In the rows, 128 means zero.
Each row is followed by its class. Each block has new classes.
[137 154 123 146 133 135 111 115 130 103 126  98 104 131 116 122 138 123
 127 124 137 111 127 132 134 112 142 157 133 118 125 122 148 159 132 126
 136 113 134 136 125 119 144 120 116 126 150 111 134 104 134 129 132 128
 172 138 125 142 144 113 119 163 148  99 126 142 126 138] | P
[142 205 131 176 148 171 128 133 129 121 116 147 123 124 123 129 148 165
 121 143 135  75 138 153 121  79 122  94 120  93 161 133 122 124 136 147
 110 118 140  89 127 178 198 100 131 142 126 136 125 107 104 141 130 127
 140 116 112 113 151 119 137 168 164 114 111 137 111 140] | P
[136 138 128 141 134 148 143  99 128 103 121 124 117 111 125 131 133 118
 124 132 132 122 126 112 132 102 129 129 132 104 130 124 140 134 144 139
 136 130 128 113 134 127 146 124 122 133 130 121 126 113 138 134 126 124
 150 130 121 111 126 126 115 111 137 128 121 146 126 139] | P
[135  94 113 108 121  94 111 107 130 122 129  96 107 127 123 129 112  89
 125 113 124 144 120 114 135 154 147 168 138 144 110 120 147 151 120 123
 148 137 125 149 133  84 124 149 111 123 136 101 134 122 151 121 129 135
 156 139 135 149 134 121  99 151 104 125 136 133 131 128] | H
[126 144 135 129 136 174 136 130 127 128 104 125 124  98 141 138 139 144
 123 135 136 125 127 132 118 106 124 113 126  95 127 135 127 124 133 123
 136 125 136 126 131 136 145 120 127 135 132 132 137 125 116 111 118 124
 131 121 110  81 106 126 125  86 135 133 122 135 133 137] | P
[131 252 157 201 170 240 151 169 133 148 117 207 192 145 126 128 177 246
 126 175 147  48 154 189 105   4 103  23 102  59 162 146 102  87 163 155
  72 119 126  51 118 249 208  63 150 156 134 191 113 123  66 146 128 120
 107 100 108  78 152 124 159 135 212 101  86 136  98 142] | P
[140 154 131 144 134 140 114 105 129 152 119 126 117 128 111 133 141 111
 108 119 113  84 132 163 126 164 127  79  99  88 118 131 109 133 129 148
 115 130 154 126 119 142 125 120 127 132 123 140 115 132 123 133 128 121
 180 127 132 143 121 120 131 107 162 133 133 129 113 124] | F
[134 138 136 146 142 180 147 127 121 124 114 148 121 115 132 120 143 150
 116 141 130 102 138 134 121 106 127  85 120  81 147 137 124 130 144 138
 124 127 128 112 127 142 155 123 132 134 133 140 119 135 119 142 138 117
 151 122 116 106 115 121 135  69 170 120 124 143 123 137] | F
[136 157 126 141 136 175 130 125 132 101 110 125 108  94 139 136 142 148
 120 137 134 120 130 129 133  85 125 130 144  99 130 131 148 132 135 126
 133 122 141 110 134 135 183 119 130 133 138 131 132 127 119 131 128 119
 141 126 118  94 131 122 117 113 132 124 109 135 132 147] | P
[140 144 140 135 138 136 127 104 122 139 125  82 121 146 100 131 143  97
 115 125 140 119 127 129 139 148 104 119 118  81 120 139 137 174 144 156
 146 126 114 169 133 126  46 116 114 124 152 106 108  94 150 135 120 140
 187 130 130 125 133 125 155  88 157 111 134 163 124 104] | F
[128 112 138 115 133 163 142 118 125 113 113 127 114  98 146 133 134 140
 124 136 137 142 132 109 130 105 131 119 133 100 130 136 141 127 142 109
 140 126 132 142 129 123 142 129 132 133 138 122 124 160 123 140 142 112
 131 123 119 103 103 125 114  50 132 128 127 141 134 146] | F
[156 174 133 163 129 138 135 111 134 124 125 127 122 121 131 126 133 122
 127 126 139 108 133 146 127 102 124 133 144 109 123 133 139 133 129 174
 122 133 135  89 130 154 154 115 137 130 126 126 132  87 131 139 123 126
 144 121 117 118 140 123 121 176 127 136 113 147 127 124] | P
[127 135 133 133 138 129 148 121 130 116 130 151 117 142 127 118 129 126
 137 152 128 130 129 116 133  97 122 113 128 114 121 136 135 129 142 135
 135 125 122 107 126 135 147 128 136 137 129 138 124 132 137 136 136 125
 118 132 112 128 135 129 112 103 141 126 117 137 134 130] | H
[136 140 143 141 141 157 141 111 130 116 103 146 129 132 128 122 129 129
 126 132 132 117 135 122 129  92 124 109 126  98 131 141 131 136 140 137
 122 125 132 118 135 141 144 119 134 140 142 128 109 118 129 140 142 125
 140 123 117 122 130 126 127 105 157 122 124 148 131 126] | H
[137 123 136 138 131 133 149  95 135 109 133 132 107 120 137 128 123 100
 117 121 132 133 128 120 136 116 121 121 127  98 112 139 137 152 135 154
 135 133 125 109 131 124 131 124 137 131 125 123 127 122 146 142 127 139
 136 135 123 118 108 134 114 101 130 130 126 155 124 122] | F
[133 132 140 144 140 153 145  99 128 141 122 147 123 125 117 123 136 104
 108 133 118  93 141 136 143 140 126  63 104  75 129 139 110 130 141 146
 112 134 122 108 122 140 141 120 130 138 111 146 123 145 127 139 126 115
 156 125 128 125 117 123 118  47 175 139 129 143 119 126] | F
[118 112 130 122 129 141 132 130 125 144 127 135 133 116 122 127 131 136
 117 131 119 124 126 121 130 138 125 101 122 109 129 135 124 119 131 114
 121 131 131 140 128 121 122 137 135 128 125 134 122 150 128 126 134 127
 130 129 129 126 109 128 126  67 143 134 132 124 132 133] | F
[136 152 128 156 137 176 129 109 128 121 109 127 106 110 122 135 135 132
 112 130 122  96 134 134 126 117 143 104 121  83 125 131 124 139 137 128
 124 127 133 113 127 127 174 121 126 126 132 131 115 134 115 130 128 111
 173 119 122 103 124 115 110 104 156 127 125 130 118 150] | P
[142 148 126 149 136 154 113 107 131 106 119 129 104 116 124 134 130 128
 116 121 117  94 136 138 136 115 155 119 125 109 125 129 132 148 133 124
 127 125 130 113 130 121 181 126 125 137 131 122 133 135 130 139 133 115
 176 129 121 130 130 111 116 130 147 126 124 130 127 160] | P
[138 133 131 143 133 168 143 105 127 118 112 137 124 104 135 142 135 125
 112 129 120 105 128 132 128 113 131  98 116  83 120 129 132 134 132 137
 130 134 131 109 130 140 160 128 133 133 115 136 114 138 128 145 140 118
 144 123 120 100 110 127 104  80 146 138 124 141 125 137] | P
[135 161 125 147 132 154 127 124 142 121 122 121 117 119 129 127 145 154
 124 132 135 114 133 129 128  94 148 126 129 102 144 127 137 137 135 128
 133 123 133 118 129 138 173 120 119 138 143 131 131 118 115 129 132 118
 153 126 118 118 139 117 127 128 151 116 117 137 116 141] | F
